In the rows, 128 means zero.
Each row is followed by its class number. Each block has new classes, again numbered from 0 up, in any order.
[117  87  92 178 115  97 131 125 104 141 127 136 143 149 151 134 148 104
 122 128 120 154  92 119 101 153 109 125 117 129 174 135 117 121 152]  3
[183 159  65  43 113 244 160 172 126  90 117 153 111 114 100 207 174 168
 150  13 172 170 116 132 129  61 134  83 114 143  35  86 120 176  99]  5
[ 75 152 186 104 141 109 172  80 143 102 141  85 173 128  78 137 101 141
  92 136  91 100 141 225  86  90 132 134 116 172 132 143 144 155  79]  6
[141 114 147 107 138 136  85 122 131 129 127 143 116 115 122 104 112 141
 132 143 141 130 154  82 158 155 154 166 150 118 110  94 122 112 141]  5
[161 164 100 114 124 178 122 163 121 132 120 152  84 140 160 135 152 166
 161 100 152 162 175 107 154 104 124 108 115 125  90 116 112 134 152]  2
[119 147  92 138 108 112 140 136 138 111 103 137 132 137 131 102 170 132
 156 135 127 116  76 113 119 136 106  89 121 138 128 190 154 154  97]  0
[105 160 162  65 135 132 151 100 151 116 133 112 161 120  68 118 124 157
 120 125 104 119 132 173 113  95 143 124 137 155 101 144 152 162  79]  6
[142 109 119 187 125 139  99 134 114 148 131 148  94 148 196 131 122 105
 136 133 157 168 180  77 129 173 113 137 118 107 175 100  86  71 202]  6
[115 191 159 100 140 130 137 114 133 123 100 120 130 152 117  94 140 162
 138 153 123 104 165 162 143 104 117 119 108 146  92 147 141 159 107]  7
[ 90 125 167 132 137  81 106  82 124 148 129 126 155 133 122  96 118 116
 111 184 103 124 164 131 127 165 139 164 134 138 162 142 131 128 141]  5
[107 115 128 175 121  89  93 118 117 136 121 143 121 139 161  98 139 110
 137 183 125 109 115  89 134 179 126 148 130 118 164 146 128 108 154]  5
[128 145 110 230 126  99  91 139  99 171 129 157  66 160 249  95 169 100
 146 180 154 157 203  80 157 181  87 125 105 103 197 133  87  83 236]  8
[138 166 151 130 148 169 125 135 124 119 112 132  93 147 167 129 125 157
 139 123 155 136 216 132 136 113 118 124  98 138 101 101 110 101 144]  6
[151 111 118 137 135 134  88 134 126 132  97 148 121 119 124  74 132 130
 151 138 158 146 128  48 148 178 145 143 143 115  98  99 125 103 139]  3
[143 133 134  46 138 171 135 124 150  99 124 121 151  88  33 126 102 168
 133  90 138 137 111 133 122 103 174 138 158 148  47  94 149 163  63]  2
[ 71  77 179 137 129  31 122  61 145 142 156 103 192 112  53  77  89  94
  81 197  77 116  71 148 109 169 162 183 170 133 185 143 155 139 106]  3
[143  78 105 107 117 155 124 122 131 139 146 130 153 113  98 162 117 118
 115  86 132 181 109 118 103 141 136 134 152 120 142  98 112 119 139]  6
[128 124 124  95 123 151 125 124 154 101 130 131 136 101  84 111 102 128
 124 105 149 127 102  92 128 143 153 132 153 139  94 109 128 138  97]  9
[ 93 125 169 160 138  80 134  91 121 127 134 118 140 144 133 103 107 117
 103 164 117 124 154 151 112 132 131 153 117 149 160 117 122 123 139]  3
[195 150 130   4 141 198 129 144 150  88 136 142 109  89  62 150 116 191
 150  37 157 168 134 110 158  92 161 131 166 124  45  61 131 160  92]  0
[123 162 128  85 139 159 183 129 125 103 114 115 147 134  96 170 142 172
 125  82 130 118 138 203 105  54 117  99 103 173  75 128 136 167  71]  4
[110 179 136  66 130 153 189 124 129 106 140 108 139 139  93 174 140 185
 119  86 101 130 148 232 110  32 126  98 104 172  87 147 141 194  80]  2
[137 128 103 102 130 163 156 138 123 116 121 130 128 116 106 160 137 148
 121  72 137 136 122 154 117 100 129 107 120 145  93 104 122 156 111]  8
[120 151 124 178 130 113 109 143 107 143 125 143  85 158 189 113 141 145
 152 172 138 122 167 114 144 129 114 132 107 122 142 139 122 110 166]  2
[177 112  89 101 119 178 103 162 143 122 127 156 107 104 112 126 132 144
 160  83 171 145  92  57 162 136 143 122 157 109  85  99 116 115 124]  4
[140 133 122  91 120 143 129 131 145 114 123 131 133 125  90 121 126 145
 138 115 133 118  82 123 137 114 135 126 141 126  98 122 136 150 101]  7
[154 164 126 111 146 176 122 153 118 117 100 137  94 134 144 118 132 178
 159 113 156 137 192 120 144 109 131 124 107 140  63 101 125 125 126]  2
[113 153 110 145 115 109 132 132 130 111 105 130 129 149 129  99 154 136
 152 149 124  87  68 125 129 133 106 106 114 131 124 172 143 147 104]  7
[157 103 110 112 128 156 113 137 130 126 119 146 120 110 113 109 130 129
 147 116 158 144 118  74 137 151 146 127 144 124  97  89 122 122 135]  1
[108 104 124 167 118  95 103 118 124 152 144 140 123 138 152 113 118 104
 117 172 130 125 126  86 140 167 128 148 142 110 170 134 115 105 166]  9
[134 149 123 132 133 143 138 152 120 122 119 140  91 148 161 126 150 159
 149 135 138 109 147 129 150  97 116 106 103 136 102 125 128 133 131]  1
[ 88 106 127 250 119  38  68 110 101 175 150 135 101 148 213  82 139  63
 126 221 136 123 129  81 131 219 103 151 127  93 235 152 107  83 217]  8
[117  71  95 119 112 128 133 112 118 124 133 127 167 117  95 162 127 109
 106  87 120 152  76 131  88 151 131 133 139 139 145 124 121 148 117]  5
[113 109 128  77 120 128 162 104 142 135 159 119 162 104  68 167 114 128
  87  84 102 150 104 176 113  97 149 126 150 145 136 118 125 172 112]  8
[158 140  89 186 125 170 127 169  90 137 127 154  57 164 227 172 142 144
 143  90 163 171 204 118 133 109  93 112  88 124 138 100  77 100 201]  2
[128 107 112 222 118  83  61 135 113 168 128 161  90 144 196  72 126 100
 162 209 143 137 137  33 159 213 129 158 141  87 187 138 111  69 210]  2
[106 123 195 153 153 105 105  86 111 147 132 128 115 144 166 121  89 117
 100 176 132 136 239 135 135 149 142 183 114 139 158  87  96  91 181]  5
[152 107 114 120 127 152  95 139 117 137 132 152 102 125 147 136 130 135
 136 114 148 148 146  79 154 146 140 149 140 111 124  91 107 115 163]  5
[171 141  54  92 105 205 139 175 122 104 114 161 103 126 146 170 186 153
 163  42 157 168  98 100 132 104 112  78 116 133  83 125 115 156 121]  5
[134 130  98 106 110 133 144 129 138 120 126 143 129 126 113 138 148 131
 138 100 138 148  96 117 117 119 125 103 139 132 127 148 139 156 111]  0
[120 138 115  80 128 157 163 128 132 101 126 109 157 116  67 154 125 164
 124  90 116 127 103 185 101  80 140 115 123 161  78 130 149 177  68]  2
[133 115 133 109 126 127 118 125 143 129 138 132 137 112  95 120 112 137
 129 128 140 121 108 108 144 126 146 141 154 124 116 118 131 126 112]  4
[173 147 111 129 137 183 115 156 125 113 104 150  71 132 169 126 126 149
 154  93 184 148 191  78 158 129 123 124 116 122  92  84 108 109 155]  0
[139 132  93 169 120 148 131 152 121 117 115 145  93 131 171 134 143 121
 140  99 152 136 128 105 132 144 109 101 106 130 130 122 104 117 151]  8
[113 132 131 147 136 114 107 117 122 136 107 138 132 132 136  90 127 123
 134 170 145 119 149  91 130 170 128 139 129 128 121 128 133 114 132]  9
[ 89  88 178 146 134  76 105  67 129 141 147 123 160 119 109 114  78  92
  87 174 119 130 156 122 110 178 157 187 149 135 182 105 115 111 152]  5
[ 77 133 176 109 145  85 169  74 132 122 127  96 191 129  68 129 103 137
  92 151 101  93 140 204  93 104 135 143 124 170 130 145 147 154  76]  4
[139 162 161  81 156 165 141 128 127 115 111 123 116 127 112 116 122 171
 136 131 142 109 189 151 143  88 145 127 112 152  57  86 139 144 107]  1
[139 178 133  83 140 175 148 157 137  90 104 126  99 123 114 112 146 179
 163 116 149  85 119 139 146  76 137  95 107 155  37 120 156 160  74]  1
[109 120 161 119 136 118 141  95 142 119 139 112 156 113  87 127  87 124
 102 124 132 119 140 150 118 124 146 149 141 150 129 113 121 130 108]  4
[109 154 131 152 132 125 148 127 129 106 109 124 115 131 139 118 133 134
 125 127 132 101 136 146 124 127 118 107 102 149 116 137 124 137 116]  8
[ 69 112 156 178 125  58 156  83 119 122 141 105 164 150 126 123 115 102
  90 164  96 117 111 182  84 130 120 140 111 157 188 150 129 136 123]  3
[149 146 118 105 121 150 123 134 132 134 117 145 117 141 131 119 141 142
 143 113 141 150 142 109 145 123 119 117 128 121 113 122 115 140 138]  7
[ 87  92 130 113 119  93 132  86 134 113 124 111 199 105  55 117 119 106
 106 141  98 111  51 147  85 162 149 145 149 151 139 152 154 162  77]  5
[133 151 145  55 136 150 154 119 140 111 131 121 144 119  77 134 131 165
 118  86 126 149 136 163 128  74 147 121 132 154  75 106 138 171  88]  3
[106 133 152 156 130  97 117 103 147 113 110 123 149 113 102  71 105 111
 134 166 143  92 112  96 127 172 140 139 138 139 127 142 137 116 103]  4
[ 89 107 138 116 126  85 166  87 130 120 137 105 178 128  80 150 112 120
  94 127  96 119  96 189  80 112 128 135 135 157 158 149 150 163  92]  0
[139 119  86 219 126 123 110 154  93 154 106 157  78 158 228 124 164 111
 146 142 156 149 175  81 139 176  87 114  92 110 168 123  92  82 206]  8
[101  83  90 148 100  97 139 110 128 123 143 118 179 116  84 142 125 104
 119 124 108 142  41 140  78 153 133 125 147 136 164 157 138 148 108]  2
[148  96  83 143 112 148 117 142 124 131 115 145 135 123 124 131 140 119
 143 102 158 145  93  82 124 155 123 115 136 121 122 125 115 115 130]  4
[153 138 119 117 126 151 111 143 135 134 121 154  98 124 143  92 143 139
 158 134 154 141 146  73 158 143 138 116 136 121 104 113 124 125 148]  1
[135 124 111 126 123 147 145 134 141  99 122 128 138 115 107 135 120 131
 135  90 151 131 102 122 117 126 124 113 127 147 110 123 122 130  96]  4
[157 114  89 139 118 172 122 155 129 116 129 143  94 115 147 144 132 124
 132  74 161 155 125  93 140 140 125 112 125 122 117  94  96 119 151]  8
[123 125  90 211 118 109 113 144  97 141 106 144 106 159 193 113 157 118
 160 166 141 140 138  96 116 171  98 119  99 122 161 149 118  99 170]  2
[104 118 137 168 117  87 116  96 135 125 116 126 151 134 116  85 112  92
 127 170 127 110  90 102 116 182 128 141 134 125 165 146 124 122 133]  7
[156 137 103 144 129 158 136 162 109 140 130 153  82 156 189 171 149 154
 144  96 153 149 171 123 152  92 100 111 105 125 125 111  94 104 166]  4
[154 105 132  98 140 162 120 128 125 136 131 139 117 113 117 126 110 136
 130 111 152 151 161 101 136 129 151 140 141 129  99  68 117 122 145]  1
[140 125 115 153 124 151 123 140 118 128 140 139  98 139 162 149 114 134
 131 115 149 160 171 118 128 124 128 133 119 127 137 101 100 109 165]  2
[122  92 132 131 123 106 125 116 129 144 153 136 129 124 119 130 113 114
 120 144 122 130 105 109 133 138 146 140 149 120 155 111 121 125 150]  1
[116 102 145 131 128 116  97 101 143 113 120 131 149 102  99  90  98 106
 121 147 136 120 115  82 125 186 156 160 149 133 130 117 127 117 117]  5
[ 77 141 198 114 144  72 150  65 150 106 129  95 170 120  67  97  80 125
  95 176 104  88 140 178 104 127 151 160 139 161 140 139 158 150  83]  0
[ 70  84 153 142 116  55 160  68 137 115 162  96 197 117  65 131  94  89
  74 137  86 125  55 180  73 136 145 152 149 156 190 139 136 155 102]  3

A new block, with new classes numbered from 0.
[128  75 128 129 101  88 134 146 147 165 110 162 150 126 113 191 153  98
 102 184  73 141 120  85 182 104 138 143 159 137 145 168 106 132 127]  7
[151 110 180 130 141 155 164 101 105 125 122 150 125 183 147 135  67 182
  65 142 127 129 146 131 113 117 115 129  64 124 105 141  75 149 137]  8
[112 198 113 113 173 121 163  89  88 143 109 122  89 120 111 137 101 199
 134 115 217 129 119 209 118 194 132 135  81 135 135 178 152 135 103]  9
[144 115  98 132  90 145 110 132 103  70 106 131 113 117  77 134 159 145
 114 118 111 125 142  83 114 126 165 112 157 134 139  16 149 117  80]  9
[130  99 160 111 106 128  90  96 139  96 107 154 105 123 101 107 118 140
  46 107 134 134 160 115 139 158 133 113  67 132  98  96 125 121 131]  0
[130  78 127 130 103  82 130 148 148 169 112 154 149 122 124 169 150 101
 105 181  72 140 118  87 179  97 139 148 164 137 149 175 105 139 125]  7
[142 120  89 132  89 138 107 132 105  67 108 127 119 111  77 132 162 144
 114 118 109 119 137  84 119 123 166 105 158 130 139  16 157 101  75]  9
[149 116 178 127 150 163 160 105 120 122 116 152 159 174 150 143  81 180
  71 162 114 124 143 124 107 104 113 141  56  93  98 133  87 151 126]  2
[139 114 110 145  85 127  91 130 108  75 107 133  97 110  67 124 176 161
 109 121 122 131 146  83 129 137 155  91 171 142 142  17 144 138  90]  1
[141 120 172 100 104 143  92 104 144  83 119 164 108 111  97  93 117 107
  63 102 128 126 158 116 123 145 126 126  82 137 108  84 126 122 122]  8
[136  91 159 110 106 128  93  97 125 100 100 152 100 127  99 115 123 133
  58 107 140 136 164 110 123 166 137 124  74 138 104  95 123 137 129]  2
[118 182 102 117 163 127 158  78  76 132  97 141  72 126 104 158 114 215
 156 123 208 135 113 182 112 180 134 143 113 144 152 164 148 131 107]  7
[122  67 124 134 108  81 131 162 138 187 114 166 139 135 107 157 144 109
 103 173  77 151 136  89 172 105 151 137 150 151 145 150  89 150 126]  4
[142 120 102 126  84 150 116 131  97  60 108 137 121 105  62 142 161 162
 114 116 103 113 134  85 115 119 162  99 159 140 144   6 153 115  78]  8
[142 120  97 142  92 124 118 130  98  76 103 124 100 114  69 155 158 166
 105 126 105 116 137  72 118 109 162  89 158 139 132  16 143 104  80]  6
[106 208 113 120 171 113 168  83  81 139 105 127  88 108 105 144  97 218
 131 113 200 122 116 197 116 178 124 125  91 134 135 182 165 129 101]  6
[135 114 164  98  94 135  92 106 136  92 115 164 103 113  91 108 115 115
  57 107 136 129 156 112 123 142 131 126  82 142 112  97 128 113 121]  8
[139  96 165 106 107 130  87  88 142  84 105 152 100 133 108 121 119 128
  58 116 146 132 160 119 136 152 128 112  68 129 104  96 118 118 130]  7
[142 112  96 137  83 137 116 126  99  67 107 134 109 108  68 144 166 155
 113 116  99 126 133  72 117 124 162 106 166 143 145   4 145 110  77]  0
[146 120 170 117 138 160 146 120 129 137 115 142 155 181 156 130  84 159
  57 158 127 129 142 133 122 115 114 129  54  92  99 144  84 134 133]  9
[143 111 101 125  86 135 112 133 111  70 110 132 116 113  77 128 147 150
 118 116  98 129 135  79 115 116 156 104 168 130 145  11 148 103  80]  4
[126  80 128 142 105  77 142 148 142 177 107 152 151 112 111 177 155 102
 111 178  69 145 124  78 172 116 145 150 164 148 145 163 106 138 120]  2
[140 110  93 130  90 137 113 132  92  65 100 127 124 105  70 143 163 160
 113 120 101 114 136  74 113 120 164 105 156 132 139   5 154 121  79]  2
[149 109 175 132 132 144 153 108 113 134 116 138 125 189 168 139  85 172
  56 154 121 137 142 126 121 116 113 129  55 120  95 143  74 150 136]  5
[143 111 108 136  93 133 109 135 104  71 101 141  98 108  56 125 163 161
 113 110 112 125 146  92 123 118 158  91 166 139 145  11 149 120  84]  8
[123  83 129 130 106  84 140 154 148 179 116 151 137 133 116 156 150 111
 100 183  80 142 126  85 180 126 144 140 150 140 140 151 103 141 130]  1
[115 192 119 129 162 121 165  86  80 152 101 135  61 122 110 131 111 215
 152 120 209 138 119 180 114 201 129 140 114 154 151 175 145 139 108]  1
[137 100 174 109 108 129 100  91 144  90 111 155  99 129 104  94 113 128
  51 119 131 130 162 111 136 164 130 117  72 131 100  88 126 126 128]  1
[128  72 122 137 104  73 135 160 130 195 109 156 130 137 112 160 153 118
 101 183  78 144 134  95 177 107 155 131 127 155 145 157  73 167 121]  6
[135 111 108 147 101 133 102 129 115  67 110 135 109 111  69 130 160 159
 127 103 134 135 149  93 120 122 161  94 161 139 136  11 142 118 100]  3
[121  73 122 133  97  83 137 154 146 179 114 155 140 125 117 163 141 117
 115 171  71 152 124  82 177 108 147 142 165 140 146 160 110 141 132]  4
[136 118 164 120 100 130  95 101 135  91 107 154 111  99  96 129 128 115
  74 122 134 128 153 105 126 143 129 125  86 139 107  86 122 127 117]  2
[127  70 127 131 113  81 142 165 141 194 115 152 133 143 114 158 147 112
 102 195  74 143 131  85 175 117 150 141 144 154 142 149  80 152 131]  1
[125  87 134 136 100  83 146 150 148 183 120 157 154 121 121 166 160  96
 103 186  68 136 117  79 185 121 140 143 160 143 145 180 107 144 126]  1
[151 109 171 146 146 140 156 106 109 132 126 144 123 182 155 136  75 179
  64 157 125 145 147 129 128 117 114 136  63 126 107 142  62 147 133]  0
[132 117 167 112 102 136  90 101 150  87 117 159 112 111  95 110 125 110
  69 111 150 130 156 117 125 133 132 117  76 135 102  78 123 121 129]  3
[135 120 159 117  99 122  81  97 141 101 115 160  98 112  92 117 122 121
  59 116 142 136 152 113 126 141 131 116  79 142 102  95 115 128 123]  6
[112 189 111 121 161 125 168  92  75 151  91 138  71 128 116 140 108 214
 150 117 203 144 118 186 108 184 131 145 107 152 144 175 146 127 108]  5
[153 111 175 141 145 132 167  97 106 131 122 148 107 185 144 151  80 170
  54 149 119 134 147 127 118 113 117 126  58 122  98 134  74 155 125]  6
[137 119 155 113 100 137  84 105 142  96 111 154 107 120 100 107 126 102
  64 113 145 135 158 119 130 157 134 122  76 137 104  86 120 112 117]  9
[149 113 174 141 144 147 160 101 110 125 126 145 123 177 154 142  72 179
  62 149 129 135 141 124 125 120 116 135  67 125  99 141  69 138 137]  0
[151 109 180 130 134 154 166 104 101 132 117 150 120 178 147 145  74 181
  65 146 124 135 140 123 118 122 119 141  81 130 110 149  73 158 141]  8
[113 185 112 123 168 126 152  82  84 150 103 153  72 119 100 141 103 213
 154  99 208 157 119 188 104 195 131 145 115 147 145 171 146 145 112]  4
[133 122 155 116 104 124  84 101 134  97 112 162 100 110  91 111 125 124
  62 113 137 130 157 111 124 133 134 115  79 137 101  87 121 133 120]  6
[154 113 170 138 138 146 149 101 109 134 118 138 114 186 158 120  82 162
  61 146 132 138 151 130 120 131 119 136  61 122 103 136  75 168 131]  9
[129  72 124 137 112  85 140 170 136 197 112 152 134 138 114 150 158 105
 107 194  72 138 133  83 176 114 152 138 140 158 146 148  83 155 124]  1
[148 114 179 119 145 156 158 104 120 128 111 155 158 174 150 136  82 175
  66 161 117 125 149 121 109 102 108 135  55  90 102 145  86 154 128]  2
[113 202 112 124 179 125 155  79  90 139 113 129  92 105 113 126 106 208
 152 106 194 141 111 205 107 175 121 133 106 129 141 177 170 135 107]  4
[115 200 119 110 168 123 160  73  92 120 103 131 100 107 113 136 112 196
 138 122 194 121 111 202 118 163 119 130  91 121 146 166 166 128  95]  7
[135 112 158 103  97 132  81 102 143  93 120 156 103 115 102  93 120 110
  73 102 138 137 152 122 124 148 131 120  85 136 111  81 125 125 123]  4
[147 118 172 120 143 158 153 115 129 130 122 140 154 182 159 135  79 160
  61 156 123 130 143 136 123 119 115 134  54  94  98 145  84 140 132]  9
[123 179 100 124 170 127 161  79  74 132  91 136  69 125 104 140 107 215
 160 120 201 137 116 181 109 176 133 138 116 146 155 154 147 127 100]  7
[111 190 119 128 162 120 174  92  82 152 103 131  67 119 110 134 108 209
 154 131 198 129 117 177 120 193 131 141 114 156 148 172 148 137 110]  1
[112 198 111 110 164 138 159  88  76 138  99 136  91 109 100 122 105 222
 137 107 199 122 115 195 107 180 128 131  95 138 146 177 170 135 106]  8
[120  80 121 137  96  89 139 157 152 175 116 153 163 125 114 173 144 107
 106 180  82 142 118  82 180 102 144 136 154 141 142 166 107 120 135]  3
[130 100 173 116 111 112  99  97 142 104 112 150  97 130 109 108 116 120
  55 108 133 130 167 122 137 146 132 108  68 131  95 105 118 126 135]  6
[136 112 106 126  85 141 101 128  93  63 103 143 105 111  59 125 154 174
 105 106 124 122 148  93 120 125 159  89 160 140 142  15 148 126  93]  8
[147 119 175 123 139 165 152 110 126 132 116 153 153 184 150 137  83 161
  54 161 123 124 150 123 116 110 114 130  46  96  96 141  86 142 125]  9
[133 121 157 102 115 137  82 106 145  91 117 164 107 110  95  91 117 116
  64  93 142 134 160 121 118 149 127 125  77 133 105  84 124 116 120]  0
[136 117 160 111  97 133  85 101 144  95 110 154 107 117  99 103 120 102
  61 116 148 136 160 114 127 151 133 123  80 137 105  91 121 112 118]  9
[140 109 105 139  84 117  97 136 106  77 101 129  91 114  67 122 162 162
 106 120 122 131 146  87 131 113 163  88 165 135 137   9 133 126  92]  6
[142 110  96 145  83 133  95 134 103  70 101 128  99 108  65 132 168 151
 111 115 126 129 144  85 130 130 167  96 173 140 136  13 147 128  89]  9
[138 111 114 136  82 121 109 132 113  74 104 133  93 115  70 118 163 163
 102 131 113 118 147  78 136 128 154  90 169 139 143  14 145 129  86]  1
[108 201 122 125 175 132 170  86 100 137 112 131 106 110 112 136 105 199
 147 109 206 124 111 201 114 170 120 127  94 129 134 175 164 129 116]  3
[121  70 122 137 108  89 143 159 140 190 110 155 151 137 119 160 147 121
 116 186  80 144 128  92 170  95 155 137 137 147 145 150  83 151 137]  3
[150 120 185 116 144 145 169 116 134 132 126 143 145 180 156 132  70 157
  57 176 112 124 143 116 126 110 103 132  60 100 103 145  80 134 131]  1
[131  68 117 135  99  83 138 162 139 192 111 147 146 140 121 158 157  95
 110 190  79 147 128  96 185 124 157 143 144 153 149 158  79 150 123]  9
[124  62 120 131 106  80 132 161 139 189 115 158 136 139 117 157 142 125
 114 174  75 152 131  96 174 111 155 137 148 149 145 146  80 162 130]  4
[156 105 177 133 143 140 171 103 106 132 117 141 120 182 151 153  78 167
  66 157 122 127 145 119 112 121 114 139  62 125 105 141  70 156 125]  2
[143 118 177 118 134 158 150 108 127 129 126 154 147 182 153 141  80 174
  59 152 121 126 137 130 117 109 109 124  60  98  99 143  87 138 132]  4
[125  67 125 128 106  90 145 170 133 192 111 155 150 133 106 164 150 109
 108 180  71 138 126  92 174 108 156 140 152 159 149 157  84 151 131]  8
[129  72 137 136 106  94 147 165 136 186 111 162 143 132 113 169 142 112
 109 183  71 145 134  92 178 105 148 142 142 153 147 160  81 148 131]  8
[142 112 161  99 100 137  80  99 134  78 109 160 101 114 105 110 117 111
  65 119 139 130 157 112 122 126 126 129  81 131 115  87 120 128 120]  7
